Below are the code and all the weights of a small trained network. Each question names an input and a class and asks about switching units off, where a switched-off unit gives its printed mean instead of its output.

import numpy as np


def w(rows, s, z=0):
    codes = np.array(rows[::2]) - 128.0
    scale = np.full(codes.shape[1], s)
    scale[-1] = z or s
    return codes * scale


def norm(h):
    return h / np.sqrt((h * h).mean(-1, keepdims=True) + 1e-5)


def f(y):
    return np.maximum(y, 0)


def log_softmax(a):
    a = a - a.max(-1, keepdims=True)
    return a - np.log(np.exp(a).sum(-1, keepdims=True))


def net(x, mask):
    res = np.array(x, float).reshape(1, 8) / 4 @ E
    u = 0
    for l in range(4):
        y = f(norm(res) @ A[l][:, :-1].T + A[l][:, -1])
        res = res + np.where(mask[u : u + 6], y, B[l][:, -1]) @ B[l][:, :-1]
        u += 6
    return log_softmax(norm(res)[-1] @ U[:, :-1].T + U[:, -1])


A, B = {}, {}
E = w([
[187,180,128],'x0',
[2,164,137],'x1',
[107,160,227],'x2',
[125,100,119],'x3',
[103,222,120],'x4',
[85,88,175],'x5',
[88,136,65],'x6',
[154,75,128],'x7',
],0.0094)
A[0] = w([
[158,124,73,22],'L0N1',
[120,83,242,26],'L0N2',
[125,181,129,1],'L0N3',
[144,104,23,12],'L0N4',
[254,121,117,32],'L0N5',
[199,83,167,136],'L0N6',
],0.011,0.0021)
B[0] = w([
[112,102,86,168],'L0N1',
[9,54,165,233],'L0N2',
[101,204,140,161],'L0N3',
[122,58,59,205],'L0N4',
[239,98,118,254],'L0N5',
[201,94,189,240],'L0N6',
],0.014,0.0045)
A[1] = w([
[51,49,6,75],'L1N1',
[135,232,129,117],'L1N2',
[192,213,48,182],'L1N3',
[91,53,228,65],'L1N4',
[98,16,170,6],'L1N5',
[61,142,141,139],'L1N6',
],0.011,0.0023)
B[1] = w([
[101,123,7,252],'L1N1',
[126,180,166,196],'L1N2',
[177,187,175,223],'L1N3',
[19,87,196,254],'L1N4',
[46,132,194,242],'L1N5',
[165,186,67,210],'L1N6',
],0.015,0.0051)
A[2] = w([
[118,142,114,73],'L2N1',
[80,148,5,94],'L2N2',
[126,160,199,104],'L2N3',
[133,163,130,2],'L2N4',
[122,143,116,66],'L2N5',
[108,250,104,91],'L2N6',
],0.013,0.0025)
B[2] = w([
[147,103,153,140],'L2N1',
[100,114,20,252],'L2N2',
[68,98,86,205],'L2N3',
[107,139,145,145],'L2N4',
[115,106,148,137],'L2N5',
[132,248,200,253],'L2N6',
],0.016,0.0053)
A[3] = w([
[95,196,137,72],'L3N1',
[122,176,122,5],'L3N2',
[254,88,75,155],'L3N3',
[117,238,160,77],'L3N4',
[170,147,105,80],'L3N5',
[89,41,133,100],'L3N6',
],0.0095,0.0023)
B[3] = w([
[158,215,126,201],'L3N1',
[122,151,165,156],'L3N2',
[247,103,137,254],'L3N3',
[99,194,69,242],'L3N4',
[127,111,139,158],'L3N5',
[56,174,150,224],'L3N6',
],0.015,0.0041)
U = w([
[215,83,147,176],'0',
[145,127,68,14],'1',
[119,249,159,51],'2',
[96,120,89,190],'3',
[66,100,181,254],'4',
[97,111,28,73],'5',
[85,158,129,137],'6',
],0.02,0.0036)

Each question gives the input, the list of numbers given to net, and the class t.
The units are the neurons (one row each of A and B). Each row of codes is followed by its name. A weight is (code - 128) times the scale printed after its matrix; where a second scale follows, it is the last column's (A, B and U).
mask holds one flag per neuron, layer by layer. A switched-off neuron (its flag False) gives its mean, the last column of its row in B, instead of its output. The means were averaged over made-up inputs and are rounded, as every weight is.
A unit's drop is (log p(t) with every unit on - log p(t) with that unit switched off) / (log p(t) with every unit on - log p(t) with every unit switched off).
The circuit of an input: a set's keep is (log p(t) with only the set's units on - log p(t) with every unit switched off) / (log p(t) with every unit on - log p(t) with every unit switched off). Starting from the 12 units with the biggest drops (on a tie, the unit counted first), units are removed one at a time, each time the one whose removal leaves the highest keep (on an exact tie, the one counted first), for as long as the keep stays at least 0.8.
circuit, biggest first: the units of the circuit, biggest drop first
k most important neurons: the k neurons with the biggest drops, biggest first
top k neurons in layer l: the k neurons of layer l with the biggest drops, biggest first
drop when u is switched off: that unit's drop, to one decimal
input [8,4,-7,2,-5,5,-4,-2], class 0: 4 most important neurons : (L0N2 L0N6 L0N5 L3N3)
input [6,-8,-4,-6,7,-2,8,4], class 0: circuit, biggest first : (L0N5 L3N3)
input [2,7,-2,-1,0,5,6,-3], class 5: 3 most important neurons : (L2N2 L1N1 L1N3)
input [-2,7,0,8,0,-7,-2,0], class 5: circuit, biggest first : (L1N1)
input [5,-1,-3,-4,-7,-7,5,-3], class 0: circuit, biggest first : (L0N5 L3N3)
input [-3,-7,5,8,-6,-3,-6,-8], class 4: top 2 neurons in layer 1 : (L1N4 L1N5)
input [4,3,0,-3,-5,6,8,-5], class 5: 2 most important neurons : (L2N2 L1N1)
input [-4,-3,6,5,5,2,-5,-7], class 4: 2 most important neurons : (L0N2 L1N4)
input [4,0,-7,-8,-7,7,-3,7], class 4: 3 most important neurons : (L1N5 L3N6 L1N6)
input [7,3,-7,7,-7,0,-3,-3], class 0: 2 most important neurons : (L0N5 L0N2)
input [5,1,4,6,-7,-5,-3,5], class 4: top 2 neurons in layer 3 : (L3N6 L3N3)
input [-6,-6,2,1,-3,-8,0,1], class 0: drop when L0N4 is switched off : 0.0
input [-1,-8,-3,-2,-5,0,8,-8], class 0: drop when L3N3 is switched off : 0.2
input [-1,-2,7,6,-4,-7,-6,5], class 4: drop when L1N4 is switched off : 0.1
input [-3,-6,7,3,-8,-3,7,5], class 4: drop when L3N3 is switched off : 0.1
